Below is a small trained network, with its code and all its weights. Each question gives an input and a target symbol and asks what happens when units are switched off, that is, made to give their printed mean instead of their output.

import numpy as np


def w(rows, s, z=0):
    codes = np.array(rows[::2]) - 128.0
    scale = np.full(codes.shape[1], s)
    scale[-1] = z or s
    return codes * scale


def norm(h):
    return h / np.sqrt((h * h).mean(-1, keepdims=True) + 1e-5)


def softmax(a):
    e = np.exp(a - a.max(-1, keepdims=True))
    return e / e.sum(-1, keepdims=True)


def log_softmax(a):
    a = a - a.max(-1, keepdims=True)
    return a - np.log(np.exp(a).sum(-1, keepdims=True))


def net(x, mask):
    ids = ['αγδεηλω'.index(c) for c in x.split()]
    T = len(ids)
    res = E[ids] + P[:T]
    u = 0
    for l in range(2):
        r = norm(res)
        for j in range(3):
            rows = slice(3 * j, 3 * j + 3)
            q, k, v = (r @ M[l][rows].T for M in (Q, K, V))
            z = softmax(np.where(np.tri(T) > 0, q @ k.T / 3**0.5, -1e9)) @ v
            o = O[l][rows]
            res = res + np.where(mask[u + j], z, o[:, -1]) @ o[:, :-1]
        u += 3
    return log_softmax(norm(res)[-1] @ U[:, :-1].T + U[:, -1])


Q, K, V, O = {}, {}, {}, {}
E = w([
[8,131,57,40],'α',
[98,148,224,118],'γ',
[68,214,60,99],'δ',
[76,159,205,67],'ε',
[56,76,203,157],'η',
[136,96,136,19],'λ',
[104,112,96,143],'ω',
],0.017)
P = w([
[196,91,75,178],'0',
[53,140,195,115],'1',
[65,116,204,135],'2',
[76,34,143,174],'3',
[138,74,128,151],'4',
[14,140,141,2],'5',
[124,183,165,126],'6',
],0.0064)
Q[0] = w([
[167,90,133,189],'0.h0',
[120,41,30,102],'0.h0',
[194,139,159,89],'0.h0',
[233,129,204,158],'0.h1',
[166,8,77,74],'0.h1',
[28,85,189,66],'0.h1',
[75,128,143,136],'0.h2',
[177,155,121,223],'0.h2',
[80,128,146,152],'0.h2',
],0.013)
K[0] = w([
[101,196,151,126],'0.h0',
[197,175,211,190],'0.h0',
[94,61,129,154],'0.h0',
[4,74,134,97],'0.h1',
[150,215,124,140],'0.h1',
[196,101,43,128],'0.h1',
[138,93,96,158],'0.h2',
[187,243,124,151],'0.h2',
[143,86,90,161],'0.h2',
],0.014)
V[0] = w([
[66,174,217,119],'0.h0',
[134,118,140,75],'0.h0',
[212,134,172,86],'0.h0',
[193,59,197,5],'0.h1',
[144,253,205,125],'0.h1',
[26,86,142,70],'0.h1',
[125,37,32,93],'0.h2',
[60,181,147,99],'0.h2',
[53,176,86,27],'0.h2',
],0.016)
O[0] = w([
[69,232,91,193,163],'0.h0',
[119,169,178,132,153],'0.h0',
[130,121,216,184,61],'0.h0',
[56,186,240,36,121],'0.h1',
[91,173,149,245,41],'0.h1',
[122,201,60,16,235],'0.h1',
[237,137,186,44,212],'0.h2',
[126,237,85,169,190],'0.h2',
[191,251,165,200,250],'0.h2',
],0.011,0.015)
Q[1] = w([
[74,202,97,60],'1.h0',
[116,4,151,193],'1.h0',
[168,129,17,153],'1.h0',
[163,134,96,79],'1.h1',
[97,172,86,17],'1.h1',
[83,135,136,133],'1.h1',
[83,89,85,120],'1.h2',
[94,102,198,191],'1.h2',
[102,217,77,82],'1.h2',
],0.018)
K[1] = w([
[121,10,113,146],'1.h0',
[228,234,101,114],'1.h0',
[123,77,231,160],'1.h0',
[35,72,112,191],'1.h1',
[77,35,109,202],'1.h1',
[173,135,160,116],'1.h1',
[125,190,171,135],'1.h2',
[235,125,165,77],'1.h2',
[73,109,153,139],'1.h2',
],0.014)
V[1] = w([
[224,82,156,225],'1.h0',
[151,57,8,121],'1.h0',
[140,57,249,44],'1.h0',
[35,169,169,54],'1.h1',
[189,72,118,148],'1.h1',
[189,126,174,28],'1.h1',
[129,235,156,134],'1.h2',
[255,122,77,129],'1.h2',
[219,151,196,169],'1.h2',
],0.016)
O[1] = w([
[154,32,176,181,6],'1.h0',
[130,52,51,112,159],'1.h0',
[101,73,187,64,76],'1.h0',
[82,207,124,95,174],'1.h1',
[128,47,140,113,82],'1.h1',
[167,134,137,70,215],'1.h1',
[129,189,171,193,230],'1.h2',
[249,49,96,112,200],'1.h2',
[178,87,228,163,102],'1.h2',
],0.016,0.011)
U = w([
[152,190,118,105,227],'α',
[61,157,139,161,194],'γ',
[109,137,113,185,153],'δ',
[77,187,142,167,3],'ε',
[6,132,74,112,39],'η',
[72,148,225,95,74],'λ',
[97,89,152,104,99],'ω',
],0.011,0.0038)

Each question gives the input, a string of symbols that net reads in full, and the target symbol t.
The units are the heads (3 rows each of Q, K, V and O). Each row of codes is followed by its name. A weight is (code - 128) times the scale printed after its matrix; where a second scale follows, it is the last column's (O and U).
mask holds one flag per head, layer by layer. A switched-off head (its flag False) gives its mean, the last column of its rows in O, instead of its output. The means were averaged over made-up inputs and are rounded, as every weight is.
A unit's drop is (log p(t) with every unit on - log p(t) with that unit switched off) / (log p(t) with every unit on - log p(t) with every unit switched off).
The circuit of an input: a set's keep is (log p(t) with only the set's units on - log p(t) with every unit switched off) / (log p(t) with every unit on - log p(t) with every unit switched off). Starting from all 6 units, units are removed one at a time, each time the one whose removal leaves the highest keep (on an exact tie, the one counted first), for as long as the keep stays at least 0.8.
units of the circuit, in order: the units of the circuit, biggest drop first
heads that matter: for each layer, one digit per head in row order, 1 if its drop is at least 0.15 and else 0, layers parted by /
drop of u: that unit's drop, to one decimal
input ω λ η α η γ, target ω: units of the circuit, in order	(0.h1, 1.h0, 0.h2)
input λ η ε, target λ: units of the circuit, in order	(0.h0, 1.h0)
input η α α, target η: units of the circuit, in order	(0.h2, 1.h2)
input δ α η, target δ: units of the circuit, in order	(0.h1, 1.h1)
input λ α α α ω, target λ: units of the circuit, in order	(1.h0, 0.h0, 0.h1)
input λ δ α ω η α, target λ: units of the circuit, in order	(0.h1, 1.h0)
input δ ε α, target δ: units of the circuit, in order	(0.h1, 1.h1)
input η α α η α ω, target η: heads that matter	001 / 001
input δ α λ λ η α λ, target δ: units of the circuit, in order	(0.h1, 1.h0)
input λ λ ω λ, target λ: units of the circuit, in order	(1.h0, 0.h1)
input η η α η, target η: heads that matter	001 / 000
input δ ε η, target δ: heads that matter	010 / 000
input ω η η, target ω: heads that matter	000 / 000
input ω α η α α λ λ, target ω: heads that matter	010 / 100
input ω η λ ω, target ω: drop of 0.h2	0.1
input λ ω λ η, target λ: drop of 0.h2	0.0
input η ω η α ε η, target η: drop of 0.h2	0.7
